Below are the code and all the weights of a small trained network. Each question names an input and a class and asks about switching units off, where a switched-off unit gives its printed mean instead of its output.

import numpy as np


def w(rows, s, z=0):
    codes = np.array(rows[::2]) - 128.0
    scale = np.full(codes.shape[1], s)
    scale[-1] = z or s
    return codes * scale


def f(y):
    return y / 2 * (1 + np.tanh(0.7978845608 * (y + 0.044715 * y**3)))


def log_softmax(a):
    a = a - a.max(-1, keepdims=True)
    return a - np.log(np.exp(a).sum(-1, keepdims=True))


def net(x, mask):
    res = np.array(x, float).reshape(1, 5) / 4 @ E
    y = f(res @ A[0][:, :-1].T + A[0][:, -1])
    res = res + np.where(mask, y, B[0][:, -1]) @ B[0][:, :-1]
    return log_softmax(res[-1] @ U[:, :-1].T + U[:, -1])


A, B = {}, {}
E = w([
[250,95,124,149],'x0',
[127,128,129,129],'x1',
[70,66,42,144],'x2',
[129,126,131,127],'x3',
[176,116,113,24],'x4',
],0.017)
A[0] = w([
[127,100,138,84,183],'n1',
[84,151,146,172,140],'n2',
[122,183,138,109,125],'n3',
[170,251,178,127,255],'n4',
[131,119,144,165,157],'n5',
[73,139,88,80,125],'n6',
[105,55,53,134,201],'n7',
[96,137,156,219,206],'n8',
[54,144,175,124,161],'n9',
],0.018,0.0094)
B[0] = w([
[67,171,129,6,170],'n1',
[201,96,125,51,184],'n2',
[118,193,89,143,159],'n3',
[178,187,150,114,250],'n4',
[239,136,97,204,158],'n5',
[66,138,133,144,190],'n6',
[94,62,115,132,235],'n7',
[195,84,155,144,220],'n8',
[120,128,207,42,204],'n9',
],0.013,0.023)
U = w([
[218,122,184,75,214],'0',
[176,1,147,79,255],'1',
[115,205,160,97,112],'2',
[54,128,127,122,36],'3',
[234,147,155,234,53],'4',
[198,35,73,241,57],'5',
],0.011,0.0029)

Each question gives the input, the list of numbers given to net, and the class t.
The units are the neurons (one row each of A and B). Each row of codes is followed by its name. A weight is (code - 128) times the scale printed after its matrix; where a second scale follows, it is the last column's (A, B and U).
mask holds one flag per neuron, in row order. A switched-off neuron (its flag False) gives its mean, the last column of its row in B, instead of its output. The means were averaged over made-up inputs and are rounded, as every weight is.
A unit's drop is (log p(t) with every unit on - log p(t) with that unit switched off) / (log p(t) with every unit on - log p(t) with every unit switched off).
The circuit of an input: a set's keep is (log p(t) with only the set's units on - log p(t) with every unit switched off) / (log p(t) with every unit on - log p(t) with every unit switched off). Starting from all 9 units, units are removed one at a time, each time the one whose removal leaves the highest keep (on an exact tie, the one counted first), for as long as the keep stays at least 0.8.
circuit, biggest first: the units of the circuit, biggest drop first
most important unit: the unit with the biggest drop
top k neurons: the k neurons with the biggest drops, biggest first
drop when u is switched off: that unit's drop, to one decimal
input [1,4,7,7,0], class 5: most important unit => n9
input [3,-6,-7,3,-1], class 4: circuit, biggest first => (n9 n1)
input [-8,7,1,-6,-2], class 1: circuit, biggest first => (n4 n2)
input [0,-1,2,4,3], class 3: circuit, biggest first => (n8 n2 n4)
input [6,-7,1,-2,-7], class 5: circuit, biggest first => (n4 n9)
input [-7,8,-7,-2,2], class 2: top 2 neurons => (n3 n8)
input [3,8,0,-7,-7], class 4: top 2 neurons => (n7 n5)
input [-1,0,-2,-3,2], class 2: top 2 neurons => (n8 n2)
input [6,3,-1,5,0], class 4: circuit, biggest first => (n9 n2)
input [-3,8,1,4,0], class 1: top 3 neurons => (n4 n3 n1)
input [1,-6,-5,2,-1], class 4: top 2 neurons => (n9 n1)
input [5,1,6,3,0], class 5: top 3 neurons => (n9 n2 n1)
input [0,-4,7,-1,1], class 3: top 2 neurons => (n8 n2)
input [-7,3,6,-1,2], class 3: circuit, biggest first => (n6)
input [-8,7,0,-3,-6], class 0: top 2 neurons => (n7 n9)
input [1,-8,5,-8,-3], class 5: top 2 neurons => (n9 n1)
input [7,2,5,7,0], class 5: top 3 neurons => (n9 n2 n1)
input [4,8,2,-3,2], class 1: drop when n4 is switched off => 0.5
input [1,0,4,3,-5], class 5: drop when n1 is switched off => 0.3
input [-3,6,1,4,4], class 3: drop when n4 is switched off => 0.2
input [2,3,3,-8,-7], class 5: most important unit => n5
